[[126 109 126 129]
 [132 151 117 118]
 [123 130 126 121]
 [131 115 145 121]]
->
[129 117 130 131]

[[111 145]
 [106 147]
 [149 114]
 [147 117]
 [112 144]]
->
[145 106]

[[113 140]
 [153 108]
 [102 148]
 [102 148]]
->
[140 153]

[[145 150 109 107 145]
 [147 146 110 107 140]
 [152 150 105 108 144]
 [105 107 147 148 109]]
->
[145 107 105 107]

[[147 150 149 109 106]
 [147 150 149 109 106]
 [107 105 105 149 152]
 [116 114 115 140 142]
 [147 151 150 108 105]]
->
[106 109 105 114 147]

[[150 135]
 [143 128]]
->
[135 143]

[[105 144 153]
 [146 113 107]
 [105 146 151]]
->
[153 113 105]

[[131 132 105 107 114]
 [152 138 152 131 106]
 [134 153 123 130 143]
 [117 154 140 142 113]
 [104 112 147 116 119]]
->
[114 131 123 154 104]

[[129 131]
 [152 155]]
->
[131 152]
---
[[148 143 111 145 114 111 114 148 111]
 [141 147 109 146 115 112 111 144 112]
 [144 144 108 149 115 112 114 144 114]
 [109 112 144 113 145 149 142 107 147]]
->
[[144 144 108 149 115 112 114 144 114]
 [141 147 109 146 115 112 111 144 112]
 [148 143 111 145 114 111 114 148 111]
 [109 112 144 113 145 149 142 107 147]]

[[148 120 124 120 115 127 123 127 143 132]
 [135 110 122 132 116 131 105 129 144 138]
 [123 131 134 144 116 146 148 121 139 117]
 [123 137 137 128 132 117 128 125 131 128]
 [121 118 127 138 129 128 110 135 133 133]]
->
[[135 110 122 132 116 131 105 129 144 138]
 [148 120 124 120 115 127 123 127 143 132]
 [121 118 127 138 129 128 110 135 133 133]
 [123 131 134 144 116 146 148 121 139 117]
 [123 137 137 128 132 117 128 125 131 128]]

[[144 134 117 119 126 133 124 121 133 130 127]
 [128 142 130 133 131 137 116 130 133 142 131]
 [115 119 151 128 124 134 127 144 139 141 113]
 [114 128 138 140 132 127 124 130 130 138 128]
 [116 129 132 136 144 121 127 133 139 127 127]]
->
[[144 134 117 119 126 133 124 121 133 130 127]
 [128 142 130 133 131 137 116 130 133 142 131]
 [116 129 132 136 144 121 127 133 139 127 127]
 [114 128 138 140 132 127 124 130 130 138 128]
 [115 119 151 128 124 134 127 144 139 141 113]]

[[130 125 114 110]
 [117 130 143 147]
 [125 145 136 141]
 [133 137 107 102]
 [137 118 131 130]]
->
[[133 137 107 102]
 [130 125 114 110]
 [137 118 131 130]
 [125 145 136 141]
 [117 130 143 147]]

[[132 139 155]
 [153 141 129]
 [129 149 148]]
->
[[153 141 129]
 [129 149 148]
 [132 139 155]]

[[123 137 132 122 126 139 130 134 151 144 131 117]
 [123 126 121 120 120 117 141 150 130 130 129 124]
 [148 126 137 131 141 128 114 114 121 125 154 149]
 [121 135 133 124 131 138 129 128 131 131 119 120]
 [121 142 146 108 154 138 128 137 108 122 121 132]
 [138 134 147 129 152 143 111 104 109 118 132 143]
 [123 126 122 131 136 122 124 122 131 129 123 128]]
->
[[123 126 121 120 120 117 141 150 130 130 129 124]
 [123 126 122 131 136 122 124 122 131 129 123 128]
 [123 137 132 122 126 139 130 134 151 144 131 117]
 [121 135 133 124 131 138 129 128 131 131 119 120]
 [148 126 137 131 141 128 114 114 121 125 154 149]
 [121 142 146 108 154 138 128 137 108 122 121 132]
 [138 134 147 129 152 143 111 104 109 118 132 143]]
---
[[111 124 118 145 139 143 126 109 132 127 124 123 129 132]
 [110 138 124 150 120 118 135 132 138 130 135 112 139 121]]
->
[[110 138 124 150 120 118 135 132 138 130 135 112 139 121]
 [111 124 118 145 139 143 126 109 132 127 124 123 129 132]]

[[124 138 149]
 [143 137 116]
 [130 145 131]
 [127 110 122]
 [128 138 138]
 [133 118 118]
 [141 122 115]
 [121 109 119]
 [122 148 138]]
->
[[121 109 119]
 [122 148 138]
 [124 138 149]
 [127 110 122]
 [128 138 138]
 [130 145 131]
 [133 118 118]
 [141 122 115]
 [143 137 116]]

[[147 147 122 125 133 122]
 [139 134 115 132 123 125]
 [131 107 140 119 117 112]
 [129 128 124 134 138 128]
 [118 122 119 141 125 125]
 [135 111 139 118 114 107]]
->
[[118 122 119 141 125 125]
 [129 128 124 134 138 128]
 [131 107 140 119 117 112]
 [135 111 139 118 114 107]
 [139 134 115 132 123 125]
 [147 147 122 125 133 122]]

[[145 150]
 [107 139]
 [128 119]
 [111 106]
 [141 134]]
->
[[107 139]
 [111 106]
 [128 119]
 [141 134]
 [145 150]]

[[132 126 135 125 122 156 127 123 122]
 [129 129 135 147 122 125 114 133 136]
 [125 127 127 125 133 114 126 136 132]
 [122 127 128 116 123 110 136 122 130]
 [135 131 130 102 133 103 142 121 126]]
->
[[122 127 128 116 123 110 136 122 130]
 [125 127 127 125 133 114 126 136 132]
 [129 129 135 147 122 125 114 133 136]
 [132 126 135 125 122 156 127 123 122]
 [135 131 130 102 133 103 142 121 126]]

[[132 137 130 127 131 132 114 139 119 130 134]
 [105 113 125 113 132 146 146 138 127 115 135]]
->
[[105 113 125 113 132 146 146 138 127 115 135]
 [132 137 130 127 131 132 114 139 119 130 134]]
---
[[142 141 116 110]
 [118 109 122 150]
 [104 113 144 134]]
->
[142 109 144]

[[123 116 126 146]
 [145 112 125 153]
 [133 115 121 151]
 [123 124 125 141]]
->
[123 112 121 141]

[[115 114 128 127 129]
 [131 137 129 127 105]
 [140 116 120 127 119]
 [123 109 129 124 107]
 [134 128 128 129 130]]
->
[115 137 120 124 130]

[[153 113]
 [121 116]
 [117 126]
 [114 118]]
->
[153 116]

[[150 127 122 136]
 [153 120 125 135]
 [148 120 118 142]]
->
[150 120 118]

[[104 122 145]
 [135 109 106]]
->
[104 109]

[[123 100 131 122]
 [118 140 115 117]
 [124 119 132 128]]
->
[123 140 132]

[[131 130 119]
 [141 137 102]
 [142 133 117]
 [130 129 119]]
->
[131 137 117]
